Below is a small trained network, with its code and all its weights. Each question gives an input and a class and asks what happens when units are switched off, that is, made to give their printed mean instead of their output.

import numpy as np


def w(rows, s, z=0):
    codes = np.array(rows[::2]) - 128.0
    scale = np.full(codes.shape[1], s)
    scale[-1] = z or s
    return codes * scale


def f(y):
    return y / 2 * (1 + np.tanh(0.7978845608 * (y + 0.044715 * y**3)))


def log_softmax(a):
    a = a - a.max(-1, keepdims=True)
    return a - np.log(np.exp(a).sum(-1, keepdims=True))


def net(x, mask):
    res = np.array(x, float).reshape(1, 4) / 4 @ E
    y = f(res @ A[0][:, :-1].T + A[0][:, -1])
    res = res + np.where(mask, y, B[0][:, -1]) @ B[0][:, :-1]
    return log_softmax(res[-1] @ U[:, :-1].T + U[:, -1])


A, B = {}, {}
E = w([
[56,133,71,222,168],'x0',
[135,104,84,104,153],'x1',
[203,153,53,143,1],'x2',
[114,128,169,140,105],'x3',
],0.0087)
A[0] = w([
[172,164,171,121,241,4],'n0',
[93,164,2,145,195,133],'n1',
[248,184,136,64,204,84],'n2',
[125,171,82,192,168,1],'n3',
[46,45,114,222,99,54],'n4',
[186,163,96,165,58,8],'n5',
[58,101,194,114,164,66],'n6',
],0.0093,0.005)
B[0] = w([
[159,159,15,69,21,173],'n0',
[175,144,182,123,144,254],'n1',
[101,223,197,166,112,185],'n2',
[125,150,137,2,33,150],'n3',
[166,228,162,73,116,204],'n4',
[136,201,46,70,196,204],'n5',
[194,213,35,142,112,220],'n6',
],0.016,0.005)
U = w([
[115,132,31,103,76,9],'0',
[126,125,172,146,99,255],'1',
[128,147,254,56,53,12],'2',
[140,109,163,148,117,240],'3',
[49,4,132,196,100,100],'4',
],0.0092,0.0074)

Each question gives the input, the list of numbers given to net, and the class t.
The units are the neurons (one row each of A and B). Each row of codes is followed by its name. A weight is (code - 128) times the scale printed after its matrix; where a second scale follows, it is the last column's (A, B and U).
mask holds one flag per neuron, in row order. A switched-off neuron (its flag False) gives its mean, the last column of its row in B, instead of its output. The means were averaged over made-up inputs and are rounded, as every weight is.
A unit's drop is (log p(t) with every unit on - log p(t) with that unit switched off) / (log p(t) with every unit on - log p(t) with every unit switched off).
The circuit of an input: a set's keep is (log p(t) with only the set's units on - log p(t) with every unit switched off) / (log p(t) with every unit on - log p(t) with every unit switched off). Starting from all 7 units, units are removed one at a time, each time the one whose removal leaves the highest keep (on an exact tie, the one counted first), for as long as the keep stays at least 0.8.
units of the circuit, in order: the units of the circuit, biggest drop first
most important unit: the unit with the biggest drop
k most important neurons: the k neurons with the biggest drops, biggest first
drop of u: that unit's drop, to one decimal
input [5,-5,1,1], class 2: most important unit	n4
input [5,2,-1,-4], class 2: units of the circuit, in order	n1, n3, n6
input [-8,-8,-5,8], class 1: units of the circuit, in order	n6, n4
input [6,-3,-6,-1], class 0: 3 most important neurons	n6, n0, n2
input [-5,3,8,8], class 0: 2 most important neurons	n5, n1
input [-7,-3,-7,6], class 0: units of the circuit, in order	n6, n0
input [-3,1,-7,2], class 0: units of the circuit, in order	n0, n6
input [8,6,-6,0], class 2: 2 most important neurons	n1, n4
input [-6,-1,-8,2], class 0: units of the circuit, in order	n0, n6
input [5,7,3,-6], class 3: 2 most important neurons	n1, n2
input [8,5,-7,-7], class 2: units of the circuit, in order	n1, n3
input [2,-1,3,0], class 4: 2 most important neurons	n6, n4
input [-8,8,-8,-5], class 0: 3 most important neurons	n0, n6, n1
input [2,8,6,-4], class 3: most important unit	n1
input [-7,-1,7,5], class 0: 3 most important neurons	n5, n1, n4
input [2,-1,-7,-2], class 0: drop of n0	0.3
input [-2,0,0,-1], class 4: drop of n6	0.2
input [-1,-1,-3,0], class 4: drop of n5	0.2
